Each row is followed by its class.
2.09  6.31  -3.64  -0.77  -4.00  0.65  -1.33  2.23  -4.25  1.67  0.33  3.42  2.34  2.14  -2.36  -0.91  -0.56  5.57  -1.08  2.21  -0.22  -1.97  -3.50  0.19  -0.88  -2.04  -0.49  -1.24  0.49  0.50  -3.02  -3.65  3.55  -0.76  -0.03  -2.28  1.49  -4.66  -2.59  -1.43  -2.32  -0.95  -1.84  -2.09  -1.88  -7.08  -0.37  1.40  1.16  -2.84  -1.72  -1.98  -3.51  0.93  -0.29  0.77 -> H
1.18  -2.62  -0.38  0.26  -3.48  0.82  -2.58  -0.64  0.82  -1.01  -1.64  -3.38  6.28  -1.02  2.12  -0.54  -2.65  -4.07  0.13  2.04  -1.90  2.42  2.54  0.76  0.11  -2.10  2.11  1.56  0.84  0.22  2.53  -5.24  -4.27  -0.18  -2.75  1.18  -0.13  0.15  -1.27  -5.19  1.01  -0.14  2.13  -1.28  -0.47  3.72  -0.05  -0.46  2.24  -0.88  -0.62  3.17  -1.22  -0.56  1.24  0.38 -> M
1.63  1.13  -1.98  0.26  -0.80  1.94  -3.39  1.46  -1.25  1.03  -1.04  -4.89  5.49  0.07  -3.00  -0.61  -4.67  -1.58  -0.35  5.19  -0.41  0.03  -0.56  0.32  0.30  -1.27  0.20  0.91  0.73  -0.02  0.17  -3.44  -1.61  0.46  -0.89  -7.17  0.93  -3.47  -0.25  -3.84  -2.32  0.51  0.96  -2.80  0.13  0.84  1.71  0.77  4.38  -2.50  -1.03  3.34  -2.51  -0.23  -1.30  0.55 -> M
1.86  0.72  -1.66  0.01  -1.53  0.97  -1.73  1.24  -3.85  2.62  0.52  -4.40  1.85  1.23  -4.19  0.90  -2.03  -0.84  -1.31  3.79  -1.03  0.26  -1.79  0.82  0.08  0.04  -1.30  0.89  -0.31  -0.52  -0.41  -1.60  5.64  0.21  -0.80  -7.76  2.11  -1.95  -0.15  -0.46  -0.44  0.61  0.32  -1.19  -0.05  -2.59  0.95  1.26  3.63  -3.89  -1.76  2.14  -1.51  1.44  -0.70  0.12 -> H
1.34  -0.02  -2.68  -0.32  -0.55  0.47  -2.16  0.98  -3.21  2.13  -0.02  -6.18  3.60  0.93  -2.59  0.27  -2.25  -3.42  -1.08  3.98  -1.41  1.53  -1.02  0.71  -1.01  0.15  -0.89  2.46  1.09  -0.53  -0.59  -0.07  5.40  -0.71  -0.57  -3.49  0.97  -0.39  0.46  1.29  1.03  -0.48  1.13  -1.78  0.34  -1.19  0.76  0.93  3.35  -2.74  -0.99  1.99  -3.60  0.51  -0.11  0.97 -> H
0.65  -0.87  -1.87  -0.50  -0.43  1.49  -1.71  1.35  -3.04  1.25  -0.81  -5.63  6.09  1.17  -2.52  1.18  -2.52  -3.66  -2.31  4.97  -0.36  0.11  -1.16  -0.04  0.08  -0.51  -0.87  2.71  0.50  -0.48  -0.31  -0.45  3.48  0.32  -0.37  -5.69  0.80  -1.77  1.16  -0.83  -0.80  0.27  1.99  -2.56  0.33  0.03  0.81  -0.30  3.93  -2.16  -1.67  3.08  -4.42  0.46  -1.36  0.83 -> H
2.80  -1.63  -2.24  0.34  -1.96  0.98  -5.45  1.71  -1.26  2.21  -1.15  -4.72  3.44  1.57  -0.63  -1.34  -3.98  -1.32  -1.55  4.87  -1.69  -0.05  -0.71  2.04  1.13  -1.09  -1.44  1.78  -0.01  0.15  -1.31  -3.80  2.75  -0.06  -2.08  -4.48  0.35  -1.34  -1.14  -4.58  0.48  0.86  1.00  -4.83  0.27  -0.04  0.12  2.31  4.65  -3.31  -0.79  2.65  -2.91  0.27  -0.49  1.27 -> H
1.15  -0.16  -1.90  0.80  1.43  1.28  -2.27  1.40  -2.23  1.35  -0.03  -6.54  2.69  -0.89  -2.62  1.15  -4.38  -2.74  -0.71  5.13  0.42  -0.54  -0.51  0.71  -0.33  -1.67  0.17  1.84  -0.14  -0.36  -0.01  -0.44  0.19  0.45  0.56  -5.08  1.10  -1.81  1.35  -1.55  -0.03  0.11  0.44  -2.47  0.89  0.25  1.17  0.52  4.87  -2.64  -0.10  3.07  -3.04  0.41  -1.92  -0.01 -> H
1.37  0.16  -1.48  0.06  0.43  0.11  -3.19  2.53  -0.13  0.48  0.48  -3.87  9.18  -1.21  -3.76  -1.17  -4.65  -1.11  1.36  1.64  -0.61  0.44  0.92  0.14  -0.85  -0.47  0.59  0.12  0.29  0.17  -0.46  -1.84  -2.47  0.72  -1.64  1.14  0.40  -0.97  -1.22  -1.41  -1.19  0.41  -0.62  -1.48  0.46  0.98  0.69  -0.21  1.93  -1.23  -0.98  3.88  -1.25  0.32  -1.05  -0.83 -> M
0.46  0.04  0.21  0.23  -0.31  -0.58  -0.66  0.43  -0.75  1.19  0.79  -4.65  5.62  -1.91  -5.84  1.05  -2.81  -1.29  0.85  1.33  -0.12  -0.29  2.03  -0.06  0.21  -0.91  1.83  -0.05  0.02  0.11  0.71  -0.87  -3.74  0.62  -1.92  1.79  -0.93  -0.99  -0.60  -2.14  -2.73  0.50  0.78  0.82  0.50  1.56  0.06  0.03  3.06  -0.33  -1.55  3.57  1.62  -1.04  -1.11  -1.05 -> M
2.19  0.18  -1.49  0.08  -1.97  2.29  -2.14  -0.39  -1.38  0.56  -0.02  -3.51  4.14  2.19  -1.52  0.17  -1.65  -1.85  -1.00  3.57  -0.89  1.13  -0.31  0.63  0.19  -0.48  -0.55  1.03  1.24  -0.44  0.34  -2.38  2.67  0.05  -1.22  -5.54  1.58  -1.53  -0.51  -1.79  -0.13  0.46  0.84  -1.40  -1.10  -0.21  0.45  0.29  2.53  -3.11  -1.73  3.01  -1.02  0.64  0.18  0.45 -> H
1.85  -0.94  -2.59  0.38  -2.40  -0.05  -3.50  1.43  -3.76  3.03  -0.53  -6.25  1.62  0.85  -2.91  0.21  -3.58  -4.00  -3.03  3.99  -1.02  -0.25  -1.90  0.73  -0.06  -0.66  -1.07  4.37  0.52  0.45  -1.93  -0.40  4.76  0.64  -0.45  -5.02  1.80  -0.64  0.11  0.40  0.12  -0.08  1.25  -3.78  0.21  -0.75  1.38  0.47  3.57  -3.24  -1.65  3.30  -4.71  0.81  -0.03  0.33 -> H
1.12  -0.47  0.03  -0.01  0.47  0.53  -2.25  0.33  0.69  0.13  0.00  -1.32  1.13  0.50  -1.84  -0.84  -2.57  -0.72  -0.38  2.17  0.32  -0.29  0.35  0.58  1.09  0.71  -0.72  0.81  0.43  0.40  -1.22  -0.92  -1.60  0.63  -1.21  -2.98  0.14  -1.29  -0.88  -2.27  -1.55  0.48  0.30  -1.86  0.21  1.87  1.54  -0.24  1.75  -0.51  -1.15  2.64  -0.31  0.42  -0.39  0.14 -> M
0.77  0.30  -0.22  0.58  1.19  0.50  -1.51  -0.05  1.25  -0.19  -0.43  -2.01  5.02  -0.58  -1.67  -0.59  -2.07  -0.39  1.13  1.33  0.25  0.23  2.43  0.45  -0.21  -0.31  0.69  0.32  -0.23  -0.32  -0.03  -0.09  -3.01  1.13  -0.68  1.39  -0.39  -0.79  -0.50  -2.64  -0.96  0.79  -0.17  -0.04  -0.32  0.85  0.54  0.04  1.52  -0.34  0.01  2.01  0.78  0.25  -0.28  -0.32 -> M
-0.43  -0.64  0.65  -0.12  1.34  -0.48  -0.82  0.58  0.68  -0.09  -0.60  -1.06  0.95  0.14  -0.39  0.31  0.08  -2.17  -0.18  0.23  -0.05  0.56  0.84  0.21  -0.47  -0.41  -0.47  1.28  0.28  0.28  -0.56  1.25  -0.95  0.20  -0.30  3.53  -0.91  0.13  -0.14  0.70  1.13  0.97  0.96  -0.88  0.30  0.96  -0.46  -0.89  0.88  1.01  -0.63  0.85  -0.53  -0.01  -0.97  -0.29 -> M
-0.12  -1.23  0.02  0.19  -0.26  0.99  -1.24  0.15  1.53  -0.54  -1.56  -2.10  -1.76  -0.10  1.21  -0.30  -1.61  -1.78  -0.25  3.11  -0.96  0.34  1.25  0.34  0.54  -0.27  0.75  -0.47  -0.41  -0.13  1.94  -2.57  -2.84  -0.11  0.42  -4.56  -0.33  -1.14  0.92  -3.92  -0.85  -0.04  1.26  -1.00  0.62  1.23  0.26  0.19  2.27  -0.46  0.20  2.10  0.54  -0.69  -0.99  0.81 -> M
1.44  0.17  -2.04  0.40  -0.81  0.33  -1.74  0.90  -1.95  1.52  -0.66  -2.90  2.51  0.03  -1.22  -0.66  -2.73  -0.55  -0.19  2.01  -0.16  -0.36  -1.77  0.58  0.09  -0.51  0.19  0.64  0.34  0.08  -1.34  -2.03  1.56  0.13  -1.07  -3.49  0.82  -0.51  -0.36  -0.71  -0.25  -0.14  -0.09  -1.59  -0.02  -0.68  0.12  1.65  1.99  -1.97  -1.30  1.28  -1.84  0.00  -0.05  0.03 -> H
0.51  -2.13  -2.14  0.09  -1.27  2.41  -2.84  0.71  -1.04  -0.63  -2.20  -3.02  4.33  2.03  2.03  1.65  -1.35  -6.11  -2.73  5.38  -1.79  2.44  -1.06  0.21  1.35  -0.52  -1.80  4.63  2.67  0.00  -0.08  -0.47  4.01  -0.27  -1.23  -6.34  1.05  -3.39  0.30  -0.32  -3.24  -0.45  2.86  -3.24  -0.12  2.55  0.40  -4.16  1.92  -1.26  -1.07  3.54  -5.17  0.56  0.60  1.02 -> H
